Here is a tiny trained network, its code and every weight. The questions are about switching its units off for an input and a target symbol, where a switched-off unit gives its printed mean instead of its output.

import numpy as np


def w(rows, s, z=0):
    codes = np.array(rows[::2]) - 128.0
    scale = np.full(codes.shape[1], s)
    scale[-1] = z or s
    return codes * scale


def f(y):
    return y / 2 * (1 + np.tanh(0.7978845608 * (y + 0.044715 * y**3)))


def softmax(a):
    e = np.exp(a - a.max(-1, keepdims=True))
    return e / e.sum(-1, keepdims=True)


def log_softmax(a):
    a = a - a.max(-1, keepdims=True)
    return a - np.log(np.exp(a).sum(-1, keepdims=True))


def net(x, mask):
    ids = ['αβεθλμστψω'.index(c) for c in x.split()]
    T = len(ids)
    res = E[ids] + P[:T]
    r = res
    for j in range(2):
        rows = slice(2 * j, 2 * j + 2)
        q, k, v = (r @ M[0][rows].T for M in (Q, K, V))
        z = softmax(np.where(np.tri(T) > 0, q @ k.T / 2**0.5, -1e9)) @ v
        o = O[0][rows]
        res = res + np.where(mask[j], z, o[:, -1]) @ o[:, :-1]
    y = f(res @ A[0][:, :-1].T + A[0][:, -1])
    res = res + np.where(mask[2:10], y, B[0][:, -1]) @ B[0][:, :-1]
    return log_softmax(res[-1] @ U[:, :-1].T + U[:, -1])


Q, K, V, O, A, B = {}, {}, {}, {}, {}, {}
E = w([
[98,166,109,103,64,195],'α',
[121,156,165,78,102,109],'β',
[189,187,108,175,158,43],'ε',
[117,113,173,78,71,4],'θ',
[179,45,161,162,167,167],'λ',
[120,101,52,139,122,97],'μ',
[134,150,162,177,124,143],'σ',
[122,54,162,137,84,154],'τ',
[183,96,68,124,95,184],'ψ',
[25,108,132,107,97,191],'ω',
],0.022)
P = w([
[42,174,167,98,88,232],'0',
[209,67,70,83,99,170],'1',
[106,132,66,115,201,255],'2',
[154,169,112,140,82,68],'3',
[100,164,125,64,237,219],'4',
[103,201,79,128,101,126],'5',
],0.0099)
Q[0] = w([
[219,104,12,47,82,133],'H0',
[134,84,134,189,119,78],'H0',
[113,103,101,125,182,187],'H1',
[151,148,130,31,107,156],'H1',
],0.011)
K[0] = w([
[183,71,38,154,74,124],'H0',
[60,117,98,135,3,59],'H0',
[158,154,128,209,118,207],'H1',
[138,161,104,116,86,141],'H1',
],0.008)
V[0] = w([
[144,135,86,32,165,142],'H0',
[85,95,83,168,102,106],'H0',
[86,34,122,96,97,1],'H1',
[95,85,194,162,93,76],'H1',
],0.0078)
O[0] = w([
[31,130,67,173,3,26,212],'H0',
[49,148,77,239,158,143,136],'H0',
[136,27,16,143,99,126,1],'H1',
[168,66,101,112,167,111,77],'H1',
],0.0072,0.0037)
A[0] = w([
[134,217,136,200,72,111,110],'N0',
[77,123,153,126,232,125,164],'N1',
[160,141,168,170,238,125,197],'N2',
[70,131,72,75,114,88,103],'N3',
[142,178,111,250,152,119,169],'N4',
[180,106,84,171,108,131,158],'N5',
[56,64,89,87,144,157,2],'N6',
[218,164,70,171,101,93,131],'N7',
],0.012,0.0048)
B[0] = w([
[113,87,94,69,142,147,232],'N0',
[126,140,136,182,154,61,197],'N1',
[146,69,185,115,122,107,169],'N2',
[190,115,135,152,116,109,254],'N3',
[148,155,152,98,141,95,171],'N4',
[89,250,149,128,168,111,165],'N5',
[187,139,114,207,173,128,242],'N6',
[118,161,82,104,158,173,193],'N7',
],0.012,0.0072)
U = w([
[101,192,111,56,155,249,74],'α',
[127,228,226,53,82,94,190],'β',
[254,174,192,54,212,127,3],'ε',
[241,67,153,79,51,55,145],'θ',
[193,53,238,136,162,145,14],'λ',
[190,196,66,184,107,79,129],'μ',
[226,149,233,113,174,123,158],'σ',
[177,57,139,182,123,220,189],'τ',
[92,185,100,63,75,149,231],'ψ',
[87,233,183,243,216,110,71],'ω',
],0.007,0.0049)

Each question gives the input, a string of symbols that net reads in full, and the target symbol t.
The units are the heads (2 rows each of Q, K, V and O) and the neurons (one row each of A and B). Each row of codes is followed by its name. A weight is (code - 128) times the scale printed after its matrix; where a second scale follows, it is the last column's (O, A, B and U).
mask holds one flag per unit, heads first, then neurons. A switched-off unit (its flag False) gives its mean, the last column of its rows in O or B, instead of its output. The means were averaged over made-up inputs and are rounded, as every weight is.
A unit's drop is (log p(t) with every unit on - log p(t) with that unit switched off) / (log p(t) with every unit on - log p(t) with every unit switched off).
The circuit of an input: a set's keep is (log p(t) with only the set's units on - log p(t) with every unit switched off) / (log p(t) with every unit on - log p(t) with every unit switched off). Starting from all 10 units, units are removed one at a time, each time the one whose removal leaves the highest keep (on an exact tie, the one counted first), for as long as the keep stays at least 0.8.
units of the circuit, in order: the units of the circuit, biggest drop first
most important unit: the unit with the biggest drop
k most important neurons: the k neurons with the biggest drops, biggest first
heads that matter: for each layer, one digit per head in row order, 1 if its drop is at least 0.15 and else 0, layers parted by /
drop when u is switched off: that unit's drop, to one decimal
input α ω β θ ω β, target μ: most important unit	H1
input α ε ψ, target ψ: units of the circuit, in order	(H0; H1; N6)
input β ε θ α ω, target ω: 2 most important neurons	(N1; N6)
input β ω ω β, target θ: units of the circuit, in order	(N5; H1)
input μ ω β ω, target τ: heads that matter	01
input ω α λ ω λ, target λ: heads that matter	00
input α β β, target β: heads that matter	01
input ω λ σ, target σ: heads that matter	10
input ω β α α α β, target ψ: 2 most important neurons	(N0; N6)
input ε β ω ε, target ε: 3 most important neurons	(N4; N2; N7)
input ε β μ β, target θ: 2 most important neurons	(N5; N3)
input σ α θ, target θ: drop when N3 is switched off	0.2
input ω β λ, target λ: drop when N2 is switched off	0.9
input τ ω β β ω, target ω: drop when N6 is switched off	0.3
input ω λ β ψ, target α: most important unit	N7
